Below are the code and all the weights of a small trained network. Each question names an input and a class and asks about switching units off, where a switched-off unit gives its printed mean instead of its output.

import numpy as np


def w(rows, s, z=0):
    codes = np.array(rows[::2]) - 128.0
    scale = np.full(codes.shape[1], s)
    scale[-1] = z or s
    return codes * scale


def f(y):
    return y / 2 * (1 + np.tanh(0.7978845608 * (y + 0.044715 * y**3)))


def log_softmax(a):
    a = a - a.max(-1, keepdims=True)
    return a - np.log(np.exp(a).sum(-1, keepdims=True))


def net(x, mask):
    res = np.array(x, float).reshape(1, 8) / 4 @ E
    y = f(res @ A[0][:, :-1].T + A[0][:, -1])
    res = res + np.where(mask, y, B[0][:, -1]) @ B[0][:, :-1]
    return log_softmax(res[-1] @ U[:, :-1].T + U[:, -1])


A, B = {}, {}
E = w([
[244,85,100,193,169,67,179],'x0',
[127,126,126,126,132,130,132],'x1',
[113,204,44,51,72,30,187],'x2',
[127,78,3,145,137,147,24],'x3',
[130,129,130,131,125,125,124],'x4',
[228,92,136,46,17,208,125],'x5',
[129,128,128,127,130,130,128],'x6',
[127,130,126,126,129,128,129],'x7',
],0.005)
A[0] = w([
[41,143,143,82,108,175,94,3],'neuron 1',
[120,162,62,80,88,67,160,98],'neuron 2',
[126,107,79,137,131,133,95,105],'neuron 3',
[253,83,82,181,176,94,189,20],'neuron 4',
[137,70,214,198,163,194,73,111],'neuron 5',
[130,115,154,159,140,157,113,117],'neuron 6',
[124,149,200,124,113,113,180,77],'neuron 7',
[24,138,140,81,101,182,95,46],'neuron 8',
[54,144,131,173,182,82,134,88],'neuron 9',
[125,115,24,131,126,136,34,141],'neuron 10',
[66,160,118,171,189,100,137,78],'neuron 11',
[110,160,65,94,83,60,166,113],'neuron 12',
[128,112,44,136,127,131,46,110],'neuron 13',
[230,116,134,51,25,203,122,21],'neuron 14',
[122,144,104,106,107,87,136,96],'neuron 15',
[124,159,255,104,123,104,200,95],'neuron 16',
[89,130,124,148,166,96,113,71],'neuron 17',
],0.0097,0.00067)
B[0] = w([
[113,206,134,115,96,57,105,178],'neuron 1',
[144,157,159,81,187,221,118,190],'neuron 2',
[137,119,144,143,102,143,159,145],'neuron 3',
[65,246,143,91,56,25,80,209],'neuron 4',
[148,174,136,38,198,244,139,222],'neuron 5',
[131,138,120,107,151,153,137,146],'neuron 6',
[130,100,119,156,72,163,156,172],'neuron 7',
[117,219,134,105,91,32,102,190],'neuron 8',
[149,46,98,165,186,83,93,183],'neuron 9',
[144,82,149,168,38,169,204,191],'neuron 10',
[139,59,98,153,183,82,91,177],'neuron 11',
[144,153,153,81,190,221,116,190],'neuron 12',
[132,91,138,157,63,163,197,177],'neuron 13',
[120,27,88,199,248,49,83,253],'neuron 14',
[122,130,129,107,151,159,127,146],'neuron 15',
[142,78,118,173,14,171,198,216],'neuron 16',
[138,87,125,146,146,109,122,149],'neuron 17',
],0.017,0.0071)
U = w([
[133,45,73,179,206,83,79,251],'0',
[146,175,166,39,189,255,125,172],'1',
[135,89,140,180,5,174,219,4],'2',
[74,233,144,96,71,40,77,56],'3',
],0.0074,0.00033)

Each question gives the input, the list of numbers given to net, and the class t.
The units are the neurons (one row each of A and B). Each row of codes is followed by its name. A weight is (code - 128) times the scale printed after its matrix; where a second scale follows, it is the last column's (A, B and U).
mask holds one flag per neuron, in row order. A switched-off neuron (its flag False) gives its mean, the last column of its row in B, instead of its output. The means were averaged over made-up inputs and are rounded, as every weight is.
A unit's drop is (log p(t) with every unit on - log p(t) with that unit switched off) / (log p(t) with every unit on - log p(t) with every unit switched off).
The circuit of an input: a set's keep is (log p(t) with only the set's units on - log p(t) with every unit switched off) / (log p(t) with every unit on - log p(t) with every unit switched off). Starting from the 12 units with the biggest drops (on a tie, the unit counted first), units are removed one at a time, each time the one whose removal leaves the highest keep (on an exact tie, the one counted first), for as long as the keep stays at least 0.8.
units of the circuit, in order: the units of the circuit, biggest drop first
top k neurons: the k neurons with the biggest drops, biggest first
drop of u: that unit's drop, to one decimal
input [0,-3,-2,8,-7,7,-4,1], class 2: units of the circuit, in order	(neuron 10)
input [-7,-1,7,8,3,2,1,6], class 2: top 3 neurons	(neuron 10; neuron 13; neuron 5)
input [-7,8,6,8,2,7,0,-5], class 2: top 4 neurons	(neuron 10; neuron 13; neuron 9; neuron 11)
input [3,0,4,-3,5,3,-8,2], class 1: top 3 neurons	(neuron 2; neuron 12; neuron 9)
input [6,-3,-4,-2,-7,-5,7,-8], class 3: top 2 neurons	(neuron 4; neuron 14)
input [5,7,-3,-1,2,-2,5,4], class 3: top 2 neurons	(neuron 4; neuron 14)
input [-7,-2,2,-7,6,-5,-5,6], class 2: top 3 neurons	(neuron 16; neuron 4; neuron 7)
input [5,-2,5,-1,4,6,2,2], class 0: top 3 neurons	(neuron 14; neuron 5; neuron 8)
input [-7,-5,3,-5,-7,6,-7,-2], class 3: top 4 neurons	(neuron 8; neuron 1; neuron 9; neuron 11)
input [-6,-6,-8,8,1,-6,0,5], class 1: top 2 neurons	(neuron 5; neuron 16)
input [-7,2,-2,-4,4,6,3,5], class 3: top 3 neurons	(neuron 8; neuron 1; neuron 9)
input [-7,1,-3,5,-2,0,-1,-1], class 3: top 3 neurons	(neuron 8; neuron 1; neuron 16)
input [7,-6,1,-6,1,1,-3,-1], class 3: top 3 neurons	(neuron 4; neuron 10; neuron 13)
input [3,5,-8,5,0,-2,0,-5], class 1: units of the circuit, in order	(neuron 5)
input [6,6,-8,7,-8,1,5,-7], class 1: top 2 neurons	(neuron 5; neuron 16)
input [8,2,-2,-3,6,3,0,1], class 3: drop of neuron 4	0.5
input [6,6,-4,5,-5,3,-8,0], class 3: drop of neuron 7	0.1
input [5,4,5,0,6,-2,-2,7], class 1: drop of neuron 11	0.0
